Below is a small trained network, with its code and all its weights. Each question gives an input and a class and asks what happens when units are switched off, that is, made to give their printed mean instead of their output.

import numpy as np


def w(rows, s, z=0):
    codes = np.array(rows[::2]) - 128.0
    scale = np.full(codes.shape[1], s)
    scale[-1] = z or s
    return codes * scale


def f(y):
    return np.maximum(y, 0)


def log_softmax(a):
    a = a - a.max(-1, keepdims=True)
    return a - np.log(np.exp(a).sum(-1, keepdims=True))


def net(x, mask):
    res = np.array(x, float).reshape(1, 5) / 4 @ E
    y = f(res @ A[0][:, :-1].T + A[0][:, -1])
    res = res + np.where(mask, y, B[0][:, -1]) @ B[0][:, :-1]
    return log_softmax(res[-1] @ U[:, :-1].T + U[:, -1])


A, B = {}, {}
E = w([
[30,67,145],'x0',
[127,128,128],'x1',
[128,128,129],'x2',
[67,203,1],'x3',
[162,6,22],'x4',
],0.0086)
A[0] = w([
[32,144,78,63],'N1',
[112,180,253,252],'N2',
[114,168,81,81],'N3',
[124,100,80,154],'N4',
[188,197,67,144],'N5',
[90,191,129,146],'N6',
[98,166,99,84],'N7',
[126,171,135,177],'N8',
[125,71,188,124],'N9',
[85,214,168,249],'N10',
[224,157,126,221],'N11',
[124,188,60,70],'N12',
[179,108,100,134],'N13',
[82,70,180,118],'N14',
[157,85,151,134],'N15',
[110,135,34,26],'N16',
[89,124,121,77],'N17',
[92,215,130,111],'N18',
[182,74,155,100],'N19',
[147,112,81,57],'N20',
[117,131,109,98],'N21',
[160,67,108,225],'N22',
[181,112,174,116],'N23',
[136,104,77,63],'N24',
],0.02,0.0041)
B[0] = w([
[84,187,83,184],'N1',
[114,207,253,254],'N2',
[146,87,119,168],'N3',
[89,121,161,169],'N4',
[166,94,177,198],'N5',
[171,133,76,181],'N6',
[138,103,86,162],'N7',
[166,155,140,166],'N8',
[155,77,126,183],'N9',
[224,150,99,221],'N10',
[63,174,97,201],'N11',
[145,65,143,186],'N12',
[83,102,109,166],'N13',
[195,92,157,175],'N14',
[131,97,82,167],'N15',
[56,153,202,184],'N16',
[109,149,120,143],'N17',
[184,157,77,193],'N18',
[98,111,54,179],'N19',
[84,132,142,158],'N20',
[115,139,139,140],'N21',
[118,90,92,186],'N22',
[90,162,101,180],'N23',
[87,129,161,162],'N24',
],0.041,0.02)
U = w([
[56,249,183,202],'0',
[236,96,121,133],'1',
[90,109,23,160],'2',
[112,76,219,254],'3',
[175,111,243,81],'4',
[142,234,13,3],'5',
[136,2,106,36],'6',
],0.0091,0.0034)

Each question gives the input, the list of numbers given to net, and the class t.
The units are the neurons (one row each of A and B). Each row of codes is followed by its name. A weight is (code - 128) times the scale printed after its matrix; where a second scale follows, it is the last column's (A, B and U).
mask holds one flag per neuron, in row order. A switched-off neuron (its flag False) gives its mean, the last column of its row in B, instead of its output. The means were averaged over made-up inputs and are rounded, as every weight is.
A unit's drop is (log p(t) with every unit on - log p(t) with that unit switched off) / (log p(t) with every unit on - log p(t) with every unit switched off).
The circuit of an input: a set's keep is (log p(t) with only the set's units on - log p(t) with every unit switched off) / (log p(t) with every unit on - log p(t) with every unit switched off). Starting from the 12 units with the biggest drops (on a tie, the unit counted first), units are removed one at a time, each time the one whose removal leaves the highest keep (on an exact tie, the one counted first), for as long as the keep stays at least 0.8.
units of the circuit, in order: the units of the circuit, biggest drop first
unit that matters most: the unit with the biggest drop
k most important neurons: the k neurons with the biggest drops, biggest first
drop of u: that unit's drop, to one decimal
input [5,1,-8,-7,-4], class 4: unit that matters most -> N2
input [-3,-7,8,6,-1], class 1: units of the circuit, in order -> N2; N5
input [-7,8,-3,2,-8], class 1: 3 most important neurons -> N10; N5; N18
input [8,7,-4,-1,3], class 6: units of the circuit, in order -> N2; N14
input [0,-4,0,2,4], class 3: 2 most important neurons -> N2; N11
input [2,-4,8,-1,-6], class 4: 2 most important neurons -> N2; N11
input [-2,1,-1,6,-1], class 1: units of the circuit, in order -> N2; N5
input [7,-3,-7,2,-1], class 5: 2 most important neurons -> N2; N1
input [-7,4,-8,0,5], class 2: 3 most important neurons -> N2; N11; N22
input [1,8,1,-6,-5], class 4: 4 most important neurons -> N14; N9; N1; N2
input [-1,-7,2,7,-5], class 1: 2 most important neurons -> N12; N5
input [8,-3,5,0,0], class 4: 3 most important neurons -> N14; N10; N18
input [2,5,3,-5,-3], class 4: 2 most important neurons -> N14; N11
input [0,8,2,7,-2], class 1: unit that matters most -> N12
input [-6,-1,7,8,2], class 3: 2 most important neurons -> N16; N12
input [-8,3,-2,3,5], class 3: drop of N18 -> 0.0
input [7,-7,1,-2,-4], class 4: drop of N2 -> 0.3
input [-4,1,5,6,2], class 3: drop of N12 -> 0.1
